Each row has a hidden value; after the row comes its band, the name of the range that the value falls in. Each part has its own.
0.40  0.47  -2.95  -3.68  0.11  -0.64  0.88  -0.93  -0.32  -1.26  -1.91  -3.44  -0.24  1.65  -0.51  -0.47  -0.94 -> q830
0.38  0.16  -2.35  -0.26  0.57  1.04  -1.51  -3.31  -1.79  -1.45  0.71  -4.95  -0.20  3.33  -3.07  -0.22  -0.54 -> q773
-2.62  0.45  -1.85  3.76  0.17  0.61  -0.29  -0.90  -1.00  -0.03  1.38  1.50  -0.65  1.17  -4.61  1.63  0.61 -> q79
-2.82  0.62  -0.87  3.04  -0.43  -1.31  0.57  1.29  -0.62  -0.05  1.25  3.58  -0.50  0.27  -3.99  2.56  0.03 -> q79
2.22  -0.96  0.80  1.21  -1.16  0.67  -1.48  -1.47  0.79  1.29  1.99  -3.97  1.27  -4.43  -4.63  -0.03  -0.26 -> q773
1.78  -0.02  -2.76  -3.36  0.33  0.24  0.04  -1.79  0.33  -0.87  -1.67  -4.14  -0.54  1.63  -0.78  -1.26  -0.86 -> q79
3.52  -1.07  -0.99  -1.91  -0.41  -2.18  0.21  2.32  1.61  0.91  0.05  0.33  1.11  -2.61  -0.88  0.11  -1.78 -> q79
1.18  -0.25  0.07  -0.91  -1.06  -1.12  1.24  2.96  1.64  1.18  0.13  0.56  1.95  -3.92  -2.46  0.74  -0.52 -> q79
-0.01  -0.31  -1.22  3.66  0.22  0.70  -0.79  -0.77  -0.30  0.76  3.11  -1.89  2.54  -1.89  -5.64  1.13  0.04 -> q830
0.83  -0.06  -2.31  -3.06  0.14  0.19  0.39  -0.76  1.60  -0.38  -2.99  -2.65  -2.06  3.42  -0.79  -1.45  -0.11 -> q773
-1.00  0.16  1.05  1.52  -0.66  -0.80  0.66  3.24  -0.08  0.68  2.15  2.63  2.07  -1.84  1.35  2.17  -0.15 -> q830
0.41  0.01  0.47  -0.50  -1.90  -1.46  0.61  3.08  1.07  0.61  0.87  2.23  1.70  -3.06  0.33  2.21  -0.70 -> q773
-0.19  -0.95  2.71  2.65  1.87  -0.72  0.89  3.79  1.25  1.92  0.13  6.60  0.42  -1.76  4.55  -1.11  0.48 -> q830
2.89  -0.74  -0.34  -2.13  -0.66  -2.55  0.19  1.83  0.44  -0.11  -0.22  0.34  0.17  -1.73  -0.98  0.21  -2.05 -> q773
2.59  -1.20  -0.62  1.90  -0.77  -0.19  -2.60  -0.20  1.21  0.86  2.60  -3.33  1.26  1.22  -3.86  1.25  -0.95 -> q773
-0.75  0.97  -2.22  0.06  -0.32  1.70  0.89  -3.14  -0.86  -0.55  0.04  -4.10  0.98  -4.04  -4.88  -0.16  0.72 -> q830
3.27  -0.91  0.23  -0.50  -0.50  0.93  -1.42  -0.67  1.46  0.87  1.20  -5.09  1.99  -1.21  0.26  -1.01  -0.45 -> q79
2.19  -0.71  1.57  -1.43  -0.68  -2.31  0.61  2.70  1.48  1.19  -0.48  2.82  -0.03  -3.83  1.03  -0.12  -1.23 -> q79
0.56  -0.51  0.36  2.76  -0.54  1.32  -0.91  -0.27  0.94  1.44  2.33  -2.82  2.14  -2.37  -3.29  0.60  0.50 -> q773
1.41  -0.30  -0.68  1.61  -1.35  1.11  -1.14  -0.76  1.20  1.26  2.50  -6.72  2.91  -3.25  -4.65  0.75  -0.03 -> q773
-2.36  1.33  0.86  2.57  -2.93  -0.90  -0.48  0.76  -3.41  -0.92  4.53  -0.01  2.82  -3.85  -3.64  4.81  -0.53 -> q830
4.03  -1.03  -2.39  -2.27  -0.22  -0.80  -1.39  -2.42  0.82  -0.38  -0.12  -4.92  -0.68  0.30  -5.07  -0.90  -1.66 -> q773
1.71  -0.13  0.28  -2.67  -1.85  -1.43  0.01  2.24  1.42  0.22  0.00  -0.41  0.82  -1.29  0.99  1.27  -1.01 -> q773
-0.73  0.63  -2.03  -2.22  0.63  -1.96  0.85  0.18  -1.58  -1.89  -1.67  1.87  -1.56  2.86  -0.26  0.40  -1.26 -> q830

0.45  2.87  0.31  -0.42  -0.91  0.04  -1.71  -0.28  -0.45  2.43  0.09  0.02  -4.49  -0.21  0.45  1.34  0.01  0.21  -0.66  1.06  1.10  -0.34  3.96  2.12  0.15  -3.46  -2.00  0.37  -1.00  1.03  0.17  0.65  1.00  -1.09  -0.49  0.10  0.26  2.08  0.37  -0.91  -1.08  0.58  -0.66  -0.09  -1.53  -8.98  0.09  0.85  -1.31 -> X
0.27  -2.00  -0.34  0.27  1.17  0.24  1.37  0.43  0.91  -2.26  0.12  0.27  4.41  0.00  -0.32  -1.11  0.63  -0.75  0.09  -1.12  -0.03  0.51  -3.88  -1.00  -0.89  1.69  2.29  -0.20  1.22  -1.33  0.05  -0.55  -0.27  1.32  0.06  -0.12  -0.10  -2.56  -0.08  0.82  0.06  -0.76  0.62  0.34  2.10  4.47  0.04  -0.62  1.84 -> V
0.07  -0.28  -0.06  0.07  0.19  0.01  0.76  0.02  -0.01  -0.37  -0.06  -0.06  0.50  -0.06  -0.07  -0.57  -0.18  0.07  0.03  0.03  -0.26  0.15  -1.43  -0.50  0.10  1.52  0.74  -0.13  0.03  -0.40  0.07  -0.23  -0.18  0.02  0.01  0.10  -0.07  -0.81  -0.15  0.11  0.36  -0.03  0.16  0.05  0.11  3.53  0.02  -0.28  0.53 -> E
-0.52  -0.07  -1.05  0.27  0.52  0.01  -1.49  0.50  0.37  -0.04  0.15  0.92  -1.49  0.78  0.30  0.71  1.43  -0.71  0.04  -0.24  1.53  -0.27  5.07  1.81  -0.49  -2.32  -0.04  0.29  0.68  0.99  -0.57  -0.02  -0.62  0.26  0.06  -0.91  1.64  1.31  0.77  -0.33  -1.79  -0.13  -0.45  -0.50  -0.32  -7.62  -0.15  1.23  -2.90 -> X
0.92  2.84  1.41  -0.50  -0.88  0.11  0.21  -0.73  -0.30  1.85  -0.05  -0.77  -1.62  -0.88  0.07  0.85  -1.22  0.82  -0.80  1.00  -0.23  0.20  -2.39  0.26  0.43  -1.79  -1.38  0.14  -1.57  -0.40  0.95  0.52  1.19  -1.18  -0.63  0.93  -1.27  0.56  -0.24  -0.33  0.38  0.67  -0.06  0.40  -0.46  -0.81  0.33  -0.34  1.59 -> V
0.27  1.22  0.24  -0.35  -0.85  -0.05  -1.14  -0.24  -0.47  1.13  -0.05  -0.15  -1.80  -0.12  0.12  1.08  -0.32  0.33  -0.15  0.62  0.13  -0.23  1.47  0.43  0.30  -2.15  -1.75  0.25  -0.65  0.81  0.10  0.51  0.69  -0.51  -0.16  0.10  -0.03  1.56  0.04  -0.33  -0.10  0.34  -0.16  -0.05  -0.95  -5.60  0.04  0.23  -0.50 -> V
-0.37  1.28  -0.41  -0.13  -0.39  -0.03  -1.80  0.13  0.08  1.29  0.13  0.50  -3.81  0.36  0.55  1.23  0.83  -0.26  -0.23  0.44  1.92  -0.36  6.42  3.12  -0.06  -3.19  -1.74  0.38  -0.21  1.22  -0.23  0.54  0.19  -0.36  -0.24  -0.54  1.30  2.06  0.90  -0.94  -2.28  0.22  -0.84  -0.36  -1.33  -9.64  -0.05  1.66  -3.55 -> X
-0.31  -0.48  -0.29  0.21  0.31  -0.04  -0.15  0.15  0.15  -0.15  0.05  0.19  -0.47  0.23  0.05  -0.28  0.33  -0.17  0.14  -0.16  0.24  -0.15  0.99  0.12  -0.06  0.22  0.34  -0.02  0.28  0.19  -0.20  -0.13  -0.50  0.06  0.13  -0.19  0.40  -0.01  0.15  -0.04  -0.37  -0.07  -0.06  -0.10  -0.16  -0.30  -0.08  0.25  -0.63 -> E
-0.66  -1.49  -0.06  0.32  0.34  -0.15  0.26  0.19  -0.04  -0.76  -0.05  0.10  0.42  0.34  -0.13  -0.48  0.09  -0.11  0.52  -0.40  -0.48  -0.10  0.97  -0.75  0.14  1.52  0.54  -0.18  0.49  -0.01  -0.37  -0.33  -0.87  0.33  0.44  -0.17  0.37  -0.21  -0.07  0.22  0.36  -0.22  0.06  -0.25  0.02  3.19  -0.16  -0.14  -0.58 -> E
1.51  2.06  1.00  -0.48  -0.22  0.38  1.38  -0.43  0.33  0.73  0.10  -0.67  0.31  -1.05  -0.08  -0.62  -0.78  0.20  -0.99  0.38  -0.26  0.63  -6.23  -0.04  -0.40  0.81  1.32  -0.14  -0.63  -1.36  0.98  -0.09  1.46  -0.35  -0.84  0.80  -1.69  -3.31  -0.47  0.05  0.80  0.21  0.41  0.88  0.95  2.96  0.37  -1.08  4.08 -> V
